Below are the code and all the weights of a small trained network. Each question names an input and a class and asks about switching units off, where a switched-off unit gives its printed mean instead of its output.

import numpy as np


def w(rows, s, z=0):
    codes = np.array(rows[::2]) - 128.0
    scale = np.full(codes.shape[1], s)
    scale[-1] = z or s
    return codes * scale


def f(y):
    return y / 2 * (1 + np.tanh(0.7978845608 * (y + 0.044715 * y**3)))


def log_softmax(a):
    a = a - a.max(-1, keepdims=True)
    return a - np.log(np.exp(a).sum(-1, keepdims=True))


def net(x, mask):
    res = np.array(x, float).reshape(1, 6) / 4 @ E
    y = f(res @ A[0][:, :-1].T + A[0][:, -1])
    res = res + np.where(mask, y, B[0][:, -1]) @ B[0][:, :-1]
    return log_softmax(res[-1] @ U[:, :-1].T + U[:, -1])


A, B = {}, {}
E = w([
[132,127,124,131],'x0',
[129,128,127,129],'x1',
[162,154,120,8],'x2',
[123,130,134,125],'x3',
[49,142,39,122],'x4',
[113,25,114,88],'x5',
],0.014)
A[0] = w([
[171,130,233,152,178],'neuron 0',
[126,70,171,190,205],'neuron 1',
[142,183,101,38,188],'neuron 2',
[171,92,209,62,122],'neuron 3',
[154,54,165,116,158],'neuron 4',
[216,165,217,156,160],'neuron 5',
[75,103,159,239,255],'neuron 6',
[127,102,118,212,234],'neuron 7',
[189,150,186,116,184],'neuron 8',
[215,47,153,171,144],'neuron 9',
[63,34,53,101,131],'neuron 10',
[72,145,136,186,221],'neuron 11',
[191,172,202,157,165],'neuron 12',
[194,210,152,160,155],'neuron 13',
[160,72,169,128,131],'neuron 14',
[200,174,75,2,205],'neuron 15',
[100,217,65,149,152],'neuron 16',
[111,176,71,93,130],'neuron 17',
[189,189,153,157,135],'neuron 18',
[105,117,126,40,163],'neuron 19',
],0.012,0.0071)
B[0] = w([
[100,24,110,124,212],'neuron 0',
[55,92,169,99,199],'neuron 1',
[219,159,111,156,207],'neuron 2',
[196,89,130,79,201],'neuron 3',
[151,78,187,86,181],'neuron 4',
[119,60,65,173,223],'neuron 5',
[67,130,145,124,246],'neuron 6',
[63,135,146,177,210],'neuron 7',
[175,64,90,118,197],'neuron 8',
[150,86,179,98,192],'neuron 9',
[109,60,78,212,215],'neuron 10',
[11,165,149,141,201],'neuron 11',
[115,76,88,176,207],'neuron 12',
[123,155,48,190,202],'neuron 13',
[137,125,248,48,168],'neuron 14',
[251,160,98,129,247],'neuron 15',
[81,255,146,77,195],'neuron 16',
[169,179,96,133,169],'neuron 17',
[121,128,76,158,185],'neuron 18',
[208,94,82,129,191],'neuron 19',
],0.0099,0.016)
U = w([
[58,56,108,151,253],'0',
[165,85,88,154,157],'1',
[91,65,249,90,93],'2',
[175,87,178,51,109],'3',
[61,181,163,125,74],'4',
[156,205,143,93,74],'5',
],0.013,0.0028)

Each question gives the input, the list of numbers given to net, and the class t.
The units are the neurons (one row each of A and B). Each row of codes is followed by its name. A weight is (code - 128) times the scale printed after its matrix; where a second scale follows, it is the last column's (A, B and U).
mask holds one flag per neuron, in row order. A switched-off neuron (its flag False) gives its mean, the last column of its row in B, instead of its output. The means were averaged over made-up inputs and are rounded, as every weight is.
A unit's drop is (log p(t) with every unit on - log p(t) with that unit switched off) / (log p(t) with every unit on - log p(t) with every unit switched off).
The circuit of an input: a set's keep is (log p(t) with only the set's units on - log p(t) with every unit switched off) / (log p(t) with every unit on - log p(t) with every unit switched off). Starting from the 12 units with the biggest drops (on a tie, the unit counted first), units are removed one at a time, each time the one whose removal leaves the highest keep (on an exact tie, the one counted first), for as long as the keep stays at least 0.8.
circuit, biggest first: the units of the circuit, biggest drop first
most important unit: the unit with the biggest drop
top k neurons: the k neurons with the biggest drops, biggest first
drop of u: that unit's drop, to one decimal
input [2,2,8,2,1,-8], class 5: circuit, biggest first : neuron 16
input [1,-5,2,-3,0,1], class 3: circuit, biggest first : neuron 13; neuron 5
input [-2,7,1,1,-1,1], class 3: circuit, biggest first : neuron 10; neuron 13
input [5,2,-1,6,-4,0], class 0: top 2 neurons : neuron 5; neuron 12
input [7,1,3,8,1,-8], class 5: top 2 neurons : neuron 16; neuron 10
input [-7,8,-3,-3,-5,0], class 0: top 3 neurons : neuron 5; neuron 12; neuron 0
input [-8,-7,8,-1,-7,0], class 1: top 2 neurons : neuron 5; neuron 12
input [4,4,-1,0,1,-7], class 4: top 2 neurons : neuron 16; neuron 10
input [6,0,1,-4,-8,1], class 3: top 4 neurons : neuron 14; neuron 3; neuron 9; neuron 10
input [-7,-7,0,-8,-6,-6], class 0: top 3 neurons : neuron 15; neuron 0; neuron 2
input [-3,-6,4,6,5,1], class 1: top 4 neurons : neuron 10; neuron 19; neuron 14; neuron 11
input [0,-8,-8,2,7,0], class 4: drop of neuron 11 : 0.1
input [4,0,8,-8,8,3], class 1: drop of neuron 10 : 1.0
input [4,-8,-8,5,-6,3], class 2: drop of neuron 3 : 0.0
input [6,8,0,-7,4,-7], class 4: most important unit : neuron 15
